Each row has a class, written after it.
[-72 22 -67 -252 204 43 -115 74 -27 -27 -307 190 -481 183 23 491 -165 85 749 161 -282 -210 191 -281 331 105 -33 112 -160 -6 457 380 -65 221 334] -> T
[699 184 227 -59 396 -142 -329 -176 845 518 -723 695 186 -478 54 -527 163 453 98 278 -154 -559 285 239 -243 -540 -579 -203 185 236 144 -89 -14 379 42] -> J
[557 346 168 -130 229 36 -335 -219 847 329 -639 642 -162 -360 27 -471 90 484 114 353 -186 -626 189 178 -300 -312 -427 -194 48 252 122 -133 -99 298 139] -> K
[449 197 -75 161 -135 368 -449 -166 176 20 -478 30 -407 19 -172 248 -145 486 383 364 393 -798 -5 -115 -16 462 -22 318 -373 169 -203 -513 242 166 480] -> N
[437 335 173 -279 187 49 -329 -184 885 218 -605 718 -361 -308 86 -446 110 451 156 298 -255 -674 173 139 -331 -195 -318 -169 70 266 115 -102 -174 251 252] -> R
[557 325 185 -35 110 133 -389 -252 895 260 -692 606 -246 -262 -117 -462 10 485 246 407 -143 -691 36 236 -257 -332 -421 -206 -43 457 127 -258 -117 267 121] -> J
[408 320 141 -69 145 107 -418 -224 867 270 -651 570 -325 -266 -55 -364 9 449 232 375 -129 -598 135 170 -291 -194 -395 -319 -107 394 216 -237 -132 206 128] -> V
[-206 22 -94 -297 209 -9 -101 54 -96 30 -255 238 -445 178 76 593 -54 56 690 133 -291 -187 321 -303 327 207 -38 -15 -181 -59 583 407 -55 164 309] -> N
[-141 -40 -63 -366 187 -6 -93 69 -45 -59 -271 262 -444 123 55 488 -67 90 663 120 -280 -155 329 -281 270 142 73 26 -90 -36 465 438 -67 177 352] -> R
[-208 -83 445 -382 294 -67 -391 326 437 116 -404 250 -263 -295 -34 -315 509 -2 326 84 -9 -187 487 23 -311 -283 42 79 357 107 -150 51 -169 61 301] -> K
[-164 1 29 -318 368 -2 -78 185 58 -137 -274 230 -577 194 -51 435 -129 67 708 172 -276 -175 216 -289 264 181 175 44 88 42 352 395 -130 398 274] -> L
[594 120 -7 331 -7 441 -453 -169 133 -24 -489 54 -391 -112 -260 221 -213 506 442 303 449 -684 50 -132 -153 265 -37 328 -358 177 -144 -572 248 203 471] -> Q
[717 413 47 -45 314 -134 -299 -325 731 326 -613 591 43 -375 24 -387 24 604 131 388 -158 -509 278 197 -155 -521 -518 -265 46 178 173 -115 -7 288 114] -> Q
[453 156 20 181 61 393 -463 -106 197 -20 -546 118 -510 -111 -167 179 -79 444 483 298 340 -689 94 -183 -186 352 -22 320 -274 48 -136 -441 112 277 465] -> Q
[703 322 -5 63 240 -42 -296 -379 661 339 -602 552 84 -347 -22 -307 -21 537 196 393 -148 -507 254 205 -87 -526 -484 -274 -72 253 238 -99 10 228 97] -> D
[-185 -80 398 -461 324 -202 -385 327 314 303 -523 363 -225 -308 230 -175 486 -26 279 49 -190 -202 557 -65 -214 -254 -61 190 391 -170 -175 306 -39 184 376] -> N
[470 264 10 70 -65 349 -544 -191 232 89 -599 127 -560 -8 -77 288 -185 577 495 347 289 -808 126 -218 -78 414 -81 369 -352 36 -229 -369 296 235 537] -> K
[-223 -147 402 -317 182 -31 -427 406 382 51 -414 192 -226 -242 16 -246 404 -75 298 115 -57 -21 362 23 -357 -390 77 40 361 33 -112 179 -147 111 229] -> A
[518 393 157 -77 171 96 -409 -248 837 264 -642 576 -312 -281 -41 -423 10 500 226 369 -159 -614 124 189 -216 -286 -405 -182 -73 393 100 -288 -76 204 173] -> N
[598 263 237 -150 457 -160 -302 -173 833 465 -708 718 53 -501 95 -514 166 437 77 242 -184 -558 343 240 -260 -438 -484 -163 206 195 76 -81 -23 350 128] -> A
[543 316 127 -6 149 53 -383 -275 830 311 -650 563 -219 -292 -55 -385 -43 470 231 341 -138 -586 142 211 -215 -314 -436 -243 -107 403 161 -223 -79 198 162] -> L
[692 340 32 81 267 -76 -340 -315 725 401 -590 521 105 -335 -48 -355 -21 587 195 350 -114 -537 310 216 -128 -489 -575 -308 -28 244 271 -108 9 271 39] -> V
[712 362 29 57 312 -91 -323 -316 731 347 -633 517 48 -332 -43 -323 -22 583 219 394 -91 -524 280 211 -123 -469 -515 -257 -14 294 186 -178 3 296 109] -> T
[-309 11 129 -489 439 -100 -74 249 84 -37 -327 355 -605 125 51 408 -21 -16 647 107 -344 -185 284 -302 253 226 128 1 155 -3 391 426 -167 391 269] -> Q
[368 110 12 -5 -18 365 -370 -245 83 -141 -425 53 -478 -150 -207 293 -3 576 413 315 433 -739 266 -193 -156 471 165 337 -260 48 -195 -405 213 97 519] -> R
[-163 -20 425 -399 343 -239 -441 371 397 308 -573 343 -217 -257 189 -331 529 -103 293 -4 -185 -148 521 -29 -263 -342 -59 252 556 -207 -210 415 -138 375 250] -> S
[709 231 141 -93 387 -142 -305 -185 802 494 -611 639 145 -451 46 -450 57 479 94 284 -195 -519 300 168 -184 -469 -559 -234 138 289 218 -97 -19 328 59] -> R
[-178 -41 414 -452 324 -232 -408 354 350 282 -527 386 -254 -305 242 -226 498 -76 264 -24 -189 -181 553 -62 -231 -268 -19 205 460 -216 -241 383 -102 256 366] -> D
[-153 -16 -64 -204 209 27 -142 88 -62 -9 -341 209 -471 200 -10 571 -134 41 768 154 -252 -177 225 -270 296 99 -19 17 -146 -34 525 380 -83 265 285] -> J
[-203 -37 446 -522 298 -165 -372 307 459 122 -453 335 -211 -337 74 -351 549 22 247 110 -100 -180 526 42 -332 -364 59 101 449 -16 -214 188 -145 95 292] -> K
[-167 -67 408 -326 351 -224 -424 348 294 337 -492 270 -218 -281 247 -231 423 -40 314 -15 -174 -37 533 -49 -181 -344 -93 139 405 -190 -143 320 -62 246 278] -> N
[-177 -109 111 -413 431 20 -49 240 125 -166 -269 284 -587 137 -4 357 -88 100 742 166 -256 -237 179 -258 270 170 165 104 80 112 313 314 -146 327 388] -> T
[-166 -50 375 -389 319 -222 -448 346 320 285 -488 332 -250 -299 216 -249 484 -103 299 -18 -175 -109 559 -28 -235 -339 -38 142 442 -159 -221 329 -83 227 351] -> D
[-368 -161 470 -474 234 -108 -441 445 426 42 -472 308 -365 -250 154 -294 494 -107 328 54 -136 -27 375 -5 -364 -333 128 117 410 -57 -164 268 -250 146 307] -> S
[-88 -77 51 -544 340 -18 76 145 45 -219 -210 324 -409 -1 2 280 15 86 470 112 -280 -163 277 -220 199 104 302 183 199 -48 285 534 -50 305 307] -> A
[-303 -76 362 -330 157 -115 -428 379 314 112 -416 199 -223 -206 85 -203 441 -147 258 45 -131 88 430 -3 -341 -406 101 34 413 -54 -80 335 -181 182 154] -> S
[-182 -150 77 -494 358 38 17 256 116 -229 -257 331 -488 53 -58 260 1 51 559 141 -239 -244 247 -225 178 157 309 109 209 40 340 472 -126 353 321] -> V
[-277 -119 355 -278 134 -113 -431 382 283 102 -431 159 -166 -274 71 -174 395 -104 283 83 -97 58 388 39 -308 -523 41 -23 314 -13 -23 246 -184 65 198] -> J
[343 81 30 22 -20 367 -351 -243 83 -180 -434 48 -451 -160 -185 256 -81 601 386 311 426 -713 213 -130 -125 361 199 317 -279 61 -217 -362 294 49 531] -> V
[738 328 34 99 305 -53 -343 -343 696 338 -597 555 71 -308 -24 -342 -22 630 224 399 -100 -506 258 204 -142 -488 -553 -292 -1 237 222 -181 16 334 43] -> S
[-160 2 95 -421 420 -61 -120 233 77 -105 -368 307 -574 109 29 387 -31 66 662 161 -262 -236 204 -265 239 138 150 106 159 -4 316 385 -119 439 336] -> J
[630 226 181 -105 388 -122 -327 -214 829 422 -695 694 28 -422 96 -499 119 495 139 334 -199 -495 303 202 -169 -471 -516 -211 107 264 139 -99 -8 313 103] -> N
[-168 -120 120 -518 288 55 26 213 93 -239 -229 313 -472 49 -79 296 7 73 538 165 -211 -303 209 -212 154 150 292 133 158 123 277 353 -77 249 359] -> T
[385 84 13 13 -9 395 -322 -191 70 -117 -400 15 -433 -138 -221 326 -66 570 423 353 429 -760 199 -173 -134 411 143 326 -254 85 -188 -427 263 92 527] -> T
[-369 9 365 -470 147 -136 -492 370 454 102 -471 287 -511 -149 219 -231 431 -118 365 81 -242 78 397 -41 -301 -267 102 65 302 -20 -133 338 -233 153 288] -> N
[-264 -62 380 -472 306 -251 -433 344 334 273 -509 364 -295 -289 327 -168 509 -53 288 -9 -209 -49 594 -51 -250 -272 -33 129 371 -235 -162 386 -101 181 389] -> N
[454 345 169 -123 174 100 -424 -207 876 226 -680 610 -321 -316 -27 -453 75 445 220 402 -134 -639 102 174 -294 -219 -350 -255 -14 393 114 -225 -150 249 156] -> D
[-230 -21 45 -424 420 -94 -20 180 8 -110 -291 339 -508 106 71 438 -33 31 645 118 -306 -103 305 -266 266 123 153 19 102 -22 417 448 -140 318 317] -> Q
[555 348 186 -71 172 51 -334 -224 870 311 -655 641 -210 -339 -9 -500 34 450 153 320 -184 -621 112 201 -310 -325 -456 -179 -16 344 116 -214 -115 246 140] -> T
[-167 30 342 -369 308 -278 -476 323 351 431 -641 347 -183 -247 260 -146 466 -74 314 47 -201 -170 592 -81 -231 -269 -163 158 378 -262 -138 422 -71 323 316] -> K
[-166 -217 182 -655 395 41 71 257 140 -329 -202 395 -563 -27 -50 195 64 112 498 139 -221 -344 260 -217 136 193 437 183 291 65 119 353 -73 273 459] -> L
[495 215 -64 196 -103 337 -448 -232 154 66 -548 68 -410 20 -141 287 -202 544 464 322 383 -777 62 -163 -13 410 -104 347 -405 41 -246 -494 287 143 509] -> Q
[765 240 145 -4 430 -145 -265 -224 840 510 -660 681 212 -484 53 -512 77 463 68 270 -180 -527 286 239 -240 -557 -574 -228 157 243 206 -81 -18 354 48] -> L
[-39 -29 -110 -258 273 5 -97 79 -33 -43 -262 182 -394 167 0 431 -93 79 720 168 -257 -181 244 -251 374 104 -20 108 -104 -34 392 368 -44 223 337] -> A
[-413 -102 368 -403 148 -114 -393 428 365 86 -417 200 -315 -210 129 -201 452 -180 314 49 -165 69 424 -22 -366 -346 106 17 360 -48 -58 348 -257 96 225] -> T
[-152 -140 55 -570 322 -7 42 178 67 -223 -205 334 -488 42 -15 307 -43 117 560 135 -270 -205 291 -250 252 169 319 101 164 120 308 424 -63 237 361] -> R
[565 322 195 -97 209 113 -384 -161 899 231 -682 660 -262 -317 -71 -501 50 447 183 383 -168 -718 67 189 -320 -284 -399 -168 52 433 124 -263 -169 308 195] -> R
[530 298 165 -102 317 -157 -308 -247 818 471 -701 665 47 -388 16 -427 74 465 147 307 -174 -485 345 206 -201 -419 -502 -331 86 275 169 -109 -10 276 26] -> Q
[554 218 -77 264 -26 295 -505 -161 217 78 -567 106 -415 5 -105 196 -167 485 444 295 433 -824 -10 -125 13 441 -106 341 -374 110 -238 -535 221 258 565] -> D
[-50 47 -42 -296 276 -51 -138 86 -87 35 -341 230 -400 121 58 513 -120 79 698 138 -306 -143 289 -254 359 12 -42 86 -82 -94 364 372 -21 238 347] -> Q
[768 361 24 88 274 -18 -300 -349 708 307 -594 552 64 -335 -83 -363 -49 607 196 401 -98 -547 226 215 -112 -502 -482 -289 -8 270 196 -182 7 302 75] -> D
[405 176 -4 -41 15 306 -420 -201 169 -86 -529 86 -530 -152 -111 257 -84 557 419 335 327 -711 187 -158 -138 419 150 352 -234 17 -285 -305 231 202 553] -> L
[740 255 175 -46 467 -144 -290 -212 852 501 -694 678 191 -440 -15 -480 90 480 124 327 -169 -536 287 248 -149 -553 -536 -211 154 311 191 -140 6 394 47] -> N
[496 174 -22 228 -7 426 -503 -128 197 23 -530 100 -470 -86 -234 237 -139 452 474 334 366 -742 87 -159 -177 379 -60 282 -369 200 -69 -483 181 256 484] -> K
[657 162 -17 307 103 418 -559 -94 218 77 -574 79 -450 -93 -130 288 -242 516 527 312 359 -690 -10 -170 -136 343 -153 343 -386 103 -126 -511 213 357 532] -> A
[-100 -91 397 -345 262 16 -428 368 493 24 -426 224 -347 -239 -79 -290 385 55 404 174 4 -249 335 11 -281 -254 30 89 301 235 -182 -72 -171 87 368] -> T
[-182 -24 133 -429 457 -36 -128 263 90 -99 -360 315 -617 93 -6 305 0 -11 659 158 -272 -249 216 -277 283 218 194 116 207 85 277 412 -149 487 330] -> D
[732 251 159 -3 365 -130 -315 -205 800 477 -655 629 105 -450 47 -512 49 498 113 292 -151 -491 292 225 -202 -517 -592 -227 104 282 125 -164 7 322 78] -> T
[-318 -210 164 -713 303 -7 105 237 82 -290 -170 433 -549 -39 68 210 156 47 441 79 -243 -318 350 -213 73 218 409 135 275 21 243 481 -76 185 449] -> T
[609 243 201 -155 357 -171 -303 -211 793 505 -687 751 121 -485 134 -514 196 412 33 238 -217 -522 377 200 -247 -445 -513 -236 209 165 113 20 4 343 45] -> D
[516 192 -13 114 -71 359 -436 -255 182 8 -535 101 -401 -76 -168 225 -113 590 405 350 407 -860 122 -117 -85 407 -40 382 -333 86 -271 -481 326 128 531] -> A
[473 191 -7 200 -11 275 -454 -193 212 55 -623 136 -368 -36 -137 212 -119 551 453 346 463 -850 47 -104 -51 414 -130 306 -377 48 -231 -599 215 170 542] -> Q
[280 70 40 -37 -56 391 -373 -219 101 -152 -447 38 -494 -146 -181 279 -4 528 402 344 414 -667 215 -147 -126 403 233 323 -287 91 -180 -367 245 52 504] -> N
[-68 -9 314 -307 356 -310 -484 354 344 415 -563 334 -209 -302 317 -227 430 -99 296 -49 -228 -65 597 -42 -243 -361 -162 193 428 -241 -226 406 -73 314 374] -> L
[396 132 50 8 19 369 -389 -148 164 -98 -460 98 -501 -143 -154 185 13 486 383 297 345 -676 173 -150 -162 374 153 398 -196 32 -201 -310 173 231 500] -> N
